Below is a small trained network, with its code and all its weights. Each question gives an input and a class and asks what happens when units are switched off, that is, made to give their printed mean instead of their output.

import numpy as np


def w(rows, s, z=0):
    codes = np.array(rows[::2]) - 128.0
    scale = np.full(codes.shape[1], s)
    scale[-1] = z or s
    return codes * scale


def f(y):
    return np.maximum(y, 0)


def log_softmax(a):
    a = a - a.max(-1, keepdims=True)
    return a - np.log(np.exp(a).sum(-1, keepdims=True))


def net(x, mask):
    res = np.array(x, float).reshape(1, 2) / 4 @ E
    y = f(res @ A[0][:, :-1].T + A[0][:, -1])
    res = res + np.where(mask, y, B[0][:, -1]) @ B[0][:, :-1]
    return log_softmax(res[-1] @ U[:, :-1].T + U[:, -1])


A, B = {}, {}
E = w([
[6,130,194,53,87],'x0',
[57,198,25,102,195],'x1',
],0.014)
A[0] = w([
[116,189,108,108,224,162],'n0',
[188,131,85,164,216,187],'n1',
[61,168,9,192,191,67],'n2',
[37,150,47,152,188,87],'n3',
[163,49,223,171,90,64],'n4',
[149,132,79,202,132,102],'n5',
[238,109,88,184,189,63],'n6',
[100,137,99,118,168,70],'n7',
[57,107,169,62,41,75],'n8',
[165,86,155,134,96,252],'n9',
],0.011,0.015)
B[0] = w([
[146,72,132,169,21,209],'n0',
[56,139,104,108,112,237],'n1',
[184,61,137,151,117,206],'n2',
[146,67,130,165,132,203],'n3',
[178,5,101,189,147,202],'n4',
[84,131,139,124,178,172],'n5',
[85,127,122,133,237,212],'n6',
[180,105,117,129,192,146],'n7',
[69,103,111,199,229,197],'n8',
[113,116,64,123,31,249],'n9',
],0.013,0.017)
U = w([
[230,50,123,173,120,71],'0',
[30,106,125,133,226,150],'1',
[79,133,105,103,2,251],'2',
[128,152,164,120,194,94],'3',
[153,160,141,123,157,95],'4',
[151,136,123,85,155,98],'5',
[139,179,161,116,140,91],'6',
[146,177,167,125,155,94],'7',
],0.017,0.011)

Each question gives the input, the list of numbers given to net, and the class t.
The units are the neurons (one row each of A and B). Each row of codes is followed by its name. A weight is (code - 128) times the scale printed after its matrix; where a second scale follows, it is the last column's (A, B and U).
mask holds one flag per neuron, in row order. A switched-off neuron (its flag False) gives its mean, the last column of its row in B, instead of its output. The means were averaged over made-up inputs and are rounded, as every weight is.
A unit's drop is (log p(t) with every unit on - log p(t) with that unit switched off) / (log p(t) with every unit on - log p(t) with every unit switched off).
The circuit of an input: a set's keep is (log p(t) with only the set's units on - log p(t) with every unit switched off) / (log p(t) with every unit on - log p(t) with every unit switched off). Starting from all 10 units, units are removed one at a time, each time the one whose removal leaves the highest keep (on an exact tie, the one counted first), for as long as the keep stays at least 0.8.
circuit, biggest first: the units of the circuit, biggest drop first
k most important neurons: the k neurons with the biggest drops, biggest first
drop when u is switched off: that unit's drop, to one decimal
input [2,1], class 2: circuit, biggest first	[n6]
input [-6,7], class 0: 2 most important neurons	[n2; n0]
input [6,-6], class 0: 4 most important neurons	[n4; n6; n1; n9]
input [-3,-3], class 2: circuit, biggest first	[n9; n2; n3]
input [3,3], class 2: 3 most important neurons	[n4; n6; n2]
input [5,-3], class 1: 2 most important neurons	[n8; n0]
input [5,-2], class 1: 2 most important neurons	[n8; n0]
input [-7,8], class 0: 3 most important neurons	[n2; n0; n3]
input [2,4], class 0: 2 most important neurons	[n9; n1]
input [-2,5], class 0: 2 most important neurons	[n2; n9]
input [3,-1], class 2: 3 most important neurons	[n6; n5; n4]
input [8,8], class 0: 3 most important neurons	[n0; n2; n3]
input [-8,-7], class 1: 2 most important neurons	[n6; n1]
input [6,-7], class 0: circuit, biggest first	[n4]
input [0,1], class 2: drop when n6 is switched off	0.0
input [8,-5], class 1: drop when n8 is switched off	2.9
input [-6,-2], class 1: drop when n6 is switched off	0.2
input [1,4], class 0: drop when n1 is switched off	0.1
